Below are the code and all the weights of a small trained network. Each question names an input and a class and asks about switching units off, where a switched-off unit gives its printed mean instead of its output.

import numpy as np


def w(rows, s, z=0):
    codes = np.array(rows[::2]) - 128.0
    scale = np.full(codes.shape[1], s)
    scale[-1] = z or s
    return codes * scale


def f(y):
    return np.maximum(y, 0)


def log_softmax(a):
    a = a - a.max(-1, keepdims=True)
    return a - np.log(np.exp(a).sum(-1, keepdims=True))


def net(x, mask):
    res = np.array(x, float).reshape(1, 6) / 4 @ E
    y = f(res @ A[0][:, :-1].T + A[0][:, -1])
    res = res + np.where(mask, y, B[0][:, -1]) @ B[0][:, :-1]
    return log_softmax(res[-1] @ U[:, :-1].T + U[:, -1])


A, B = {}, {}
E = w([
[109,146,65,130,247,122,113,141,180,160,145],'x0',
[45,123,136,112,118,131,81,194,42,88,145],'x1',
[172,83,67,98,180,92,191,157,118,123,165],'x2',
[60,136,104,185,87,71,93,221,127,141,123],'x3',
[116,128,107,111,171,121,166,126,138,159,161],'x4',
[154,158,155,95,157,107,192,125,147,192,90],'x5',
],0.012)
A[0] = w([
[85,172,144,134,216,138,124,93,235,202,110,80],'neuron 1',
[116,121,118,142,74,129,64,182,108,99,113,57],'neuron 2',
[164,147,121,178,55,118,141,121,250,177,98,8],'neuron 3',
[34,148,141,160,57,133,3,209,121,127,103,93],'neuron 4',
[177,137,185,135,69,141,110,51,184,124,100,135],'neuron 5',
[193,118,32,157,183,106,118,141,227,126,119,2],'neuron 6',
],0.021,0.0053)
B[0] = w([
[114,112,39,147,129,133,183,202,151,46,151,202],'neuron 1',
[151,98,106,129,106,90,154,138,110,126,171,191],'neuron 2',
[111,106,119,103,225,113,103,124,100,157,178,177],'neuron 3',
[138,149,178,180,108,4,67,179,130,120,96,255],'neuron 4',
[103,153,215,132,190,126,25,106,134,148,129,188],'neuron 5',
[125,71,60,121,62,187,192,103,92,112,176,193],'neuron 6',
],0.012,0.041)
U = w([
[117,119,152,109,187,127,110,127,136,125,148,245],'0',
[125,155,129,141,134,129,124,157,178,73,94,3],'1',
[145,87,99,127,118,122,163,159,127,84,153,165],'2',
[190,141,163,67,137,71,244,181,138,229,57,98],'3',
[171,126,187,93,99,203,106,35,130,114,105,52],'4',
[142,125,101,169,104,110,110,109,170,163,101,14],'5',
[146,119,156,148,114,70,114,152,124,118,121,179],'6',
],0.011,0.0073)

Each question gives the input, the list of numbers given to net, and the class t.
The units are the neurons (one row each of A and B). Each row of codes is followed by its name. A weight is (code - 128) times the scale printed after its matrix; where a second scale follows, it is the last column's (A, B and U).
mask holds one flag per neuron, in row order. A switched-off neuron (its flag False) gives its mean, the last column of its row in B, instead of its output. The means were averaged over made-up inputs and are rounded, as every weight is.
A unit's drop is (log p(t) with every unit on - log p(t) with that unit switched off) / (log p(t) with every unit on - log p(t) with every unit switched off).
The circuit of an input: a set's keep is (log p(t) with only the set's units on - log p(t) with every unit switched off) / (log p(t) with every unit on - log p(t) with every unit switched off). Starting from all 6 units, units are removed one at a time, each time the one whose removal leaves the highest keep (on an exact tie, the one counted first), for as long as the keep stays at least 0.8.
units of the circuit, in order: the units of the circuit, biggest drop first
most important unit: the unit with the biggest drop
top k neurons: the k neurons with the biggest drops, biggest first
drop of u: that unit's drop, to one decimal
input [1,-5,-1,-8,-3,5], class 0: units of the circuit, in order	neuron 5
input [-6,3,6,0,6,4], class 3: top 4 neurons	neuron 1; neuron 6; neuron 4; neuron 5
input [6,6,-5,-7,-6,3], class 1: units of the circuit, in order	neuron 6; neuron 3; neuron 4; neuron 1
input [1,6,4,-3,0,-2], class 0: top 4 neurons	neuron 4; neuron 1; neuron 6; neuron 2
input [0,4,7,3,-8,7], class 3: units of the circuit, in order	neuron 1; neuron 4; neuron 6; neuron 5
input [-6,-6,-6,-1,-5,-7], class 0: top 2 neurons	neuron 5; neuron 3
input [3,2,-2,-6,3,6], class 2: top 2 neurons	neuron 1; neuron 4
input [0,-7,-1,5,-1,0], class 0: top 3 neurons	neuron 3; neuron 5; neuron 2
input [1,2,2,-3,2,-7], class 0: top 3 neurons	neuron 4; neuron 1; neuron 6
input [-8,1,8,-3,7,2], class 3: top 2 neurons	neuron 1; neuron 6
input [-8,-5,8,-6,1,1], class 4: drop of neuron 1	0.2
input [-2,-1,7,-7,-3,3], class 4: drop of neuron 2	0.0
input [7,-3,-6,6,7,-5], class 2: drop of neuron 1	0.3
input [-8,-8,3,-6,-5,-5], class 0: most important unit	neuron 3
